Below are the code and all the weights of a small trained network. Each question names an input and a class and asks about switching units off, where a switched-off unit gives its printed mean instead of its output.

import numpy as np


def w(rows, s, z=0):
    codes = np.array(rows[::2]) - 128.0
    scale = np.full(codes.shape[1], s)
    scale[-1] = z or s
    return codes * scale


def norm(h):
    return h / np.sqrt((h * h).mean(-1, keepdims=True) + 1e-5)


def f(y):
    return np.maximum(y, 0)


def log_softmax(a):
    a = a - a.max(-1, keepdims=True)
    return a - np.log(np.exp(a).sum(-1, keepdims=True))


def net(x, mask):
    res = np.array(x, float).reshape(1, 7) / 4 @ E
    u = 0
    for l in range(2):
        y = f(norm(res) @ A[l][:, :-1].T + A[l][:, -1])
        res = res + np.where(mask[u : u + 4], y, B[l][:, -1]) @ B[l][:, :-1]
        u += 4
    return log_softmax(norm(res)[-1] @ U[:, :-1].T + U[:, -1])


A, B = {}, {}
E = w([
[140,122,194,131],'x0',
[122,60,150,128],'x1',
[42,132,107,129],'x2',
[125,83,168,79],'x3',
[197,161,153,2],'x4',
[92,31,60,100],'x5',
[146,65,93,117],'x6',
],0.007)
A[0] = w([
[147,45,127,36,117],'L0N1',
[110,105,143,221,3],'L0N2',
[31,216,239,66,166],'L0N3',
[254,157,23,78,113],'L0N4',
],0.0069,0.0023)
B[0] = w([
[59,221,151,194,250],'L0N1',
[141,152,139,51,184],'L0N2',
[228,163,210,191,254],'L0N3',
[253,97,140,118,246],'L0N4',
],0.0065,0.0036)
A[1] = w([
[126,43,77,165,7],'L1N1',
[110,169,90,189,140],'L1N2',
[52,31,76,173,113],'L1N3',
[113,2,88,52,86],'L1N4',
],0.0099,0.0017)
B[1] = w([
[10,2,84,146,196],'L1N1',
[67,171,183,147,193],'L1N2',
[85,59,187,45,254],'L1N3',
[128,188,79,227,215],'L1N4',
],0.008,0.0051)
U = w([
[222,148,148,5,156],'0',
[30,33,109,123,162],'1',
[173,99,171,139,95],'2',
[118,124,92,86,8],'3',
[200,138,64,209,145],'4',
[75,218,151,153,149],'5',
],0.018,0.015)

Each question gives the input, the list of numbers given to net, and the class t.
The units are the neurons (one row each of A and B). Each row of codes is followed by its name. A weight is (code - 128) times the scale printed after its matrix; where a second scale follows, it is the last column's (A, B and U).
mask holds one flag per neuron, layer by layer. A switched-off neuron (its flag False) gives its mean, the last column of its row in B, instead of its output. The means were averaged over made-up inputs and are rounded, as every weight is.
A unit's drop is (log p(t) with every unit on - log p(t) with that unit switched off) / (log p(t) with every unit on - log p(t) with every unit switched off).
The circuit of an input: a set's keep is (log p(t) with only the set's units on - log p(t) with every unit switched off) / (log p(t) with every unit on - log p(t) with every unit switched off). Starting from all 8 units, units are removed one at a time, each time the one whose removal leaves the highest keep (on an exact tie, the one counted first), for as long as the keep stays at least 0.8.
units of the circuit, in order: the units of the circuit, biggest drop first
k most important neurons: the k neurons with the biggest drops, biggest first
top k neurons in layer l: the k neurons of layer l with the biggest drops, biggest first
drop when u is switched off: that unit's drop, to one decimal
input [-3,2,8,8,2,4,-6], class 5: 2 most important neurons -> L1N1; L0N3
input [-7,-2,8,0,6,5,2], class 5: units of the circuit, in order -> L1N4; L1N1
input [1,7,-5,-7,7,6,4], class 4: 3 most important neurons -> L1N4; L1N3; L0N3
input [7,2,-4,-2,-4,-2,7], class 1: 4 most important neurons -> L0N3; L0N4; L1N1; L0N1
input [-2,0,-5,5,-5,-4,7], class 1: units of the circuit, in order -> L0N3; L1N1
input [-1,1,-4,-7,5,6,2], class 4: 2 most important neurons -> L1N3; L0N3
input [1,6,-2,-8,0,0,2], class 1: units of the circuit, in order -> L0N3
input [0,-6,6,-1,5,3,-3], class 0: top 2 neurons in layer 1 -> L1N4; L1N2
input [-7,7,1,-8,3,-2,-3], class 0: top 2 neurons in layer 0 -> L0N4; L0N1
input [-2,2,-8,-5,-7,-1,4], class 1: drop when L0N3 is switched off -> 0.1
